Below are the code and all the weights of a small trained network. Each question names an input and a class and asks about switching units off, where a switched-off unit gives its printed mean instead of its output.

import numpy as np


def w(rows, s, z=0):
    codes = np.array(rows[::2]) - 128.0
    scale = np.full(codes.shape[1], s)
    scale[-1] = z or s
    return codes * scale


def norm(h):
    return h / np.sqrt((h * h).mean(-1, keepdims=True) + 1e-5)


def f(y):
    return np.maximum(y, 0)


def log_softmax(a):
    a = a - a.max(-1, keepdims=True)
    return a - np.log(np.exp(a).sum(-1, keepdims=True))


def net(x, mask):
    res = np.array(x, float).reshape(1, 3) / 4 @ E
    u = 0
    for l in range(2):
        y = f(norm(res) @ A[l][:, :-1].T + A[l][:, -1])
        res = res + np.where(mask[u : u + 7], y, B[l][:, -1]) @ B[l][:, :-1]
        u += 7
    return log_softmax(norm(res)[-1] @ U[:, :-1].T + U[:, -1])


A, B = {}, {}
E = w([
[221,78,131,157,162,195,121,90,168],'x0',
[186,223,183,254,236,146,48,149,110],'x1',
[164,33,222,126,246,122,121,81,37],'x2',
],0.0068)
A[0] = w([
[183,64,238,112,167,149,93,118,89,5],'0.n1',
[181,171,21,93,88,156,133,160,254,93],'0.n2',
[79,128,153,81,101,181,139,122,160,27],'0.n3',
[100,146,96,113,143,86,134,137,119,86],'0.n4',
[115,89,114,93,129,83,166,60,92,34],'0.n5',
[184,181,112,177,56,100,148,166,6,169],'0.n6',
[209,149,160,234,202,114,45,182,149,129],'0.n7',
],0.0081,0.002)
B[0] = w([
[184,183,165,115,103,138,84,147,108,202],'0.n1',
[173,150,130,99,150,66,119,151,141,213],'0.n2',
[91,140,94,145,73,100,104,125,158,153],'0.n3',
[176,127,132,173,122,135,145,107,108,151],'0.n4',
[138,95,150,129,111,197,116,132,103,166],'0.n5',
[150,73,152,107,170,133,148,93,135,164],'0.n6',
[72,90,100,194,153,120,130,5,104,245],'0.n7',
],0.014,0.011)
A[1] = w([
[121,55,71,128,73,137,136,180,108,17],'1.n1',
[254,58,233,186,133,57,151,131,89,135],'1.n2',
[92,49,138,111,52,176,200,127,135,143],'1.n3',
[122,196,62,150,111,135,175,201,145,4],'1.n4',
[185,134,70,95,125,78,151,154,227,47],'1.n5',
[117,88,110,106,160,168,101,91,153,88],'1.n6',
[136,193,153,139,74,88,124,157,167,123],'1.n7',
],0.008,0.0022)
B[1] = w([
[104,151,67,145,98,150,61,138,109,163],'1.n1',
[95,143,137,97,107,121,169,173,163,254],'1.n2',
[118,158,56,202,171,121,143,145,105,186],'1.n3',
[143,150,133,134,139,91,66,132,170,155],'1.n4',
[153,69,117,107,54,11,70,162,230,222],'1.n5',
[96,153,137,135,66,107,91,87,135,162],'1.n6',
[164,76,138,50,183,164,108,82,158,183],'1.n7',
],0.011,0.0076)
U = w([
[85,123,45,138,103,169,151,165,61,112],'0',
[113,152,156,181,198,104,139,9,113,210],'1',
[211,130,236,49,120,186,147,168,66,141],'2',
[81,147,168,85,171,89,241,167,125,21],'3',
[164,127,88,69,113,26,123,145,191,187],'4',
[126,175,124,110,201,186,165,153,166,2],'5',
],0.014,0.0041)

Each question gives the input, the list of numbers given to net, and the class t.
The units are the neurons (one row each of A and B). Each row of codes is followed by its name. A weight is (code - 128) times the scale printed after its matrix; where a second scale follows, it is the last column's (A, B and U).
mask holds one flag per neuron, layer by layer. A switched-off neuron (its flag False) gives its mean, the last column of its row in B, instead of its output. The means were averaged over made-up inputs and are rounded, as every weight is.
A unit's drop is (log p(t) with every unit on - log p(t) with that unit switched off) / (log p(t) with every unit on - log p(t) with every unit switched off).
The circuit of an input: a set's keep is (log p(t) with only the set's units on - log p(t) with every unit switched off) / (log p(t) with every unit on - log p(t) with every unit switched off). Starting from the 12 units with the biggest drops (on a tie, the unit counted first), units are removed one at a time, each time the one whose removal leaves the highest keep (on an exact tie, the one counted first), for as long as the keep stays at least 0.8.
circuit, biggest first: the units of the circuit, biggest drop first
most important unit: the unit with the biggest drop
top k neurons: the k neurons with the biggest drops, biggest first
top k neurons in layer l: the k neurons of layer l with the biggest drops, biggest first
drop of u: that unit's drop, to one decimal
input [-5,1,3], class 2: circuit, biggest first	(0.n7, 1.n5)
input [-7,2,7], class 2: most important unit	0.n1
input [4,-4,2], class 0: circuit, biggest first	(0.n2, 1.n3, 0.n7, 1.n5)
input [-6,2,-2], class 3: top 3 neurons	(0.n7, 0.n6, 0.n2)
input [6,0,6], class 2: top 2 neurons	(0.n1, 1.n2)
input [-7,-3,-1], class 0: top 2 neurons in layer 0	(0.n2, 0.n7)
input [-8,-2,4], class 0: top 2 neurons	(0.n2, 0.n1)
input [3,-5,4], class 2: top 2 neurons	(0.n1, 0.n7)
input [-5,-2,4], class 2: top 3 neurons	(0.n7, 0.n5, 0.n3)
input [-8,-6,-1], class 0: top 2 neurons	(0.n2, 0.n5)
input [-4,3,-3], class 1: top 2 neurons	(1.n5, 0.n1)
input [5,-5,2], class 0: top 3 neurons in layer 0	(0.n2, 0.n7, 0.n5)
input [-5,-1,4], class 2: drop of 0.n7	0.5
input [0,0,5], class 2: circuit, biggest first	(0.n1)
input [0,-6,5], class 0: drop of 0.n2	0.5
input [-3,-4,4], class 0: drop of 1.n4	0.0
input [-4,6,-6], class 1: drop of 1.n5	0.1
